Here is a tiny trained network, its code and every weight. The questions are about switching its units off for an input and a target symbol, where a switched-off unit gives its printed mean instead of its output.

import numpy as np


def w(rows, s, z=0):
    codes = np.array(rows[::2]) - 128.0
    scale = np.full(codes.shape[1], s)
    scale[-1] = z or s
    return codes * scale


def f(y):
    return np.maximum(y, 0)


def softmax(a):
    e = np.exp(a - a.max(-1, keepdims=True))
    return e / e.sum(-1, keepdims=True)


def log_softmax(a):
    a = a - a.max(-1, keepdims=True)
    return a - np.log(np.exp(a).sum(-1, keepdims=True))


def net(x, mask):
    ids = ['ΔΞαβεζηθλμπσψω'.index(c) for c in x.split()]
    T = len(ids)
    res = E[ids] + P[:T]
    u = 0
    for l in range(2):
        r = res
        for j in range(2):
            rows = slice(2 * j, 2 * j + 2)
            q, k, v = (r @ M[l][rows].T for M in (Q, K, V))
            z = softmax(np.where(np.tri(T) > 0, q @ k.T / 2**0.5, -1e9)) @ v
            o = O[l][rows]
            res = res + np.where(mask[u + j], z, o[:, -1]) @ o[:, :-1]
        u += 2
        y = f(res @ A[l][:, :-1].T + A[l][:, -1])
        res = res + np.where(mask[u : u + 4], y, B[l][:, -1]) @ B[l][:, :-1]
        u += 4
    return log_softmax(res[-1] @ U[:, :-1].T + U[:, -1])


Q, K, V, O, A, B = {}, {}, {}, {}, {}, {}
E = w([
[107,164,33],'Δ',
[156,83,85],'Ξ',
[111,167,49],'α',
[138,127,85],'β',
[151,115,90],'ε',
[56,4,170],'ζ',
[136,170,82],'η',
[161,100,109],'θ',
[130,163,49],'λ',
[153,113,86],'μ',
[148,124,92],'π',
[127,167,56],'σ',
[129,147,56],'ψ',
[180,81,92],'ω',
],0.018)
P = w([
[243,212,10],'0',
[254,74,119],'1',
[183,98,106],'2',
[154,97,105],'3',
[126,103,104],'4',
[102,112,94],'5',
],0.0085)
Q[0] = w([
[189,94,133],'0.h1',
[221,33,94],'0.h1',
[111,217,21],'0.h2',
[254,60,127],'0.h2',
],0.0067)
K[0] = w([
[102,170,63],'0.h1',
[77,82,125],'0.h1',
[112,1,140],'0.h2',
[216,81,167],'0.h2',
],0.0092)
V[0] = w([
[105,115,72],'0.h1',
[2,99,203],'0.h1',
[207,188,92],'0.h2',
[149,154,141],'0.h2',
],0.0094)
O[0] = w([
[138,41,65,187],'0.h1',
[2,83,146,2],'0.h1',
[185,192,95,181],'0.h2',
[141,147,157,110],'0.h2',
],0.0093,0.0076)
A[0] = w([
[122,212,74,213],'0.n1',
[158,76,227,1],'0.n2',
[57,80,253,146],'0.n3',
[129,79,108,134],'0.n4',
],0.013,0.0086)
B[0] = w([
[202,60,134,247],'0.n1',
[73,252,220,133],'0.n2',
[165,199,2,173],'0.n3',
[110,175,123,178],'0.n4',
],0.0088,0.015)
Q[1] = w([
[164,31,141],'1.h1',
[46,132,109],'1.h1',
[75,178,149],'1.h2',
[20,251,143],'1.h2',
],0.012)
K[1] = w([
[139,107,104],'1.h1',
[137,192,117],'1.h1',
[136,63,110],'1.h2',
[121,4,213],'1.h2',
],0.014)
V[1] = w([
[124,76,142],'1.h1',
[141,177,249],'1.h1',
[183,173,81],'1.h2',
[95,84,76],'1.h2',
],0.011)
O[1] = w([
[127,111,171,117],'1.h1',
[27,152,98,50],'1.h1',
[69,153,182,253],'1.h2',
[198,1,164,124],'1.h2',
],0.0081,0.039)
A[1] = w([
[34,4,230,78],'1.n1',
[5,255,122,59],'1.n2',
[223,106,113,109],'1.n3',
[205,73,198,254],'1.n4',
],0.0092,0.011)
B[1] = w([
[248,177,219,137],'1.n1',
[101,65,190,140],'1.n2',
[86,54,204,214],'1.n3',
[130,165,66,254],'1.n4',
],0.015,0.03)
U = w([
[250,181,98,128],'Δ',
[178,168,17,194],'Ξ',
[157,170,134,90],'α',
[110,130,103,153],'β',
[84,141,115,155],'ε',
[125,55,85,77],'ζ',
[91,72,185,8],'η',
[126,149,86,105],'θ',
[133,120,180,33],'λ',
[107,125,127,123],'μ',
[76,123,122,189],'π',
[125,115,185,48],'σ',
[130,137,154,101],'ψ',
[116,124,131,107],'ω',
],0.012,0.013)

Each question gives the input, a string of symbols that net reads in full, and the target symbol t.
The units are the heads (2 rows each of Q, K, V and O) and the neurons (one row each of A and B). Each row of codes is followed by its name. A weight is (code - 128) times the scale printed after its matrix; where a second scale follows, it is the last column's (O, A, B and U).
mask holds one flag per unit, layer by layer, with each layer's heads first. A switched-off unit (its flag False) gives its mean, the last column of its rows in O or B, instead of its output. The means were averaged over made-up inputs and are rounded, as every weight is.
A unit's drop is (log p(t) with every unit on - log p(t) with that unit switched off) / (log p(t) with every unit on - log p(t) with every unit switched off).
The circuit of an input: a set's keep is (log p(t) with only the set's units on - log p(t) with every unit switched off) / (log p(t) with every unit on - log p(t) with every unit switched off). Starting from all 12 units, units are removed one at a time, each time the one whose removal leaves the highest keep (on an exact tie, the one counted first), for as long as the keep stays at least 0.8.
units of the circuit, in order: the units of the circuit, biggest drop first
unit that matters most: the unit with the biggest drop
top k neurons: the k neurons with the biggest drops, biggest first
top k neurons in layer l: the k neurons of layer l with the biggest drops, biggest first
heads that matter: for each layer, one digit per head in row order, 1 if its drop is at least 0.15 and else 0, layers parted by /
drop of u: that unit's drop, to one decimal
input Ξ ψ μ ζ β, target Ξ: top 3 neurons	[1.n3, 0.n4, 0.n1]
input ζ μ π, target ζ: top 2 neurons in layer 1	[1.n3, 1.n4]
input ζ ζ ζ, target ζ: units of the circuit, in order	[1.h2]
input ζ π μ, target ζ: top 2 neurons in layer 1	[1.n3, 1.n4]
input ζ ζ π ζ, target ζ: units of the circuit, in order	[1.h2, 0.h1]
input ζ η ζ σ ζ η, target ζ: units of the circuit, in order	[1.h2, 0.h1, 0.h2]
input ζ ε ε α λ, target ζ: heads that matter	10 / 01
input σ ζ π, target σ: heads that matter	11 / 01
input π σ ζ, target π: top 2 neurons in layer 1	[1.n3, 1.n1]
input η μ ζ ψ σ, target η: units of the circuit, in order	[1.h2, 0.h1, 0.h2, 1.n2]
input Ξ ψ θ σ ζ ω, target Ξ: units of the circuit, in order	[1.n3, 0.n1, 0.h1]
input π β ζ, target π: heads that matter	10 / 11
input ζ ζ ζ σ σ, target ζ: heads that matter	11 / 11
input π ζ λ ζ, target Ξ: top 3 neurons	[0.n1, 0.n3, 1.n3]
input σ σ ζ Ξ, target σ: top 3 neurons in layer 1	[1.n4, 1.n2, 1.n3]
input ζ Δ Ξ β, target ζ: heads that matter	10 / 01
input η π β ζ η, target η: units of the circuit, in order	[1.h2, 0.h1, 0.h2, 1.n2]
input σ ζ η, target σ: unit that matters most	1.h2
input π λ ζ μ σ ζ, target Ξ: top 2 neurons	[0.n1, 1.n3]
input ζ μ ε π ψ, target ζ: top 2 neurons	[1.n3, 0.n3]
input ζ η μ α ε α, target ζ: top neuron in layer 0	[0.n3]
input σ Ξ ζ, target σ: top 2 neurons	[1.n2, 1.n3]
input θ π η ε ε θ, target Ξ: top 3 neurons in layer 1	[1.n3, 1.n1, 1.n2]
input σ α ζ α ψ, target σ: top 2 neurons in layer 1	[1.n4, 1.n2]
input Ξ Δ σ ζ μ, target Ξ: top 2 neurons in layer 0	[0.n1, 0.n4]
input ζ θ η σ, target ζ: drop of 1.n4	0.1
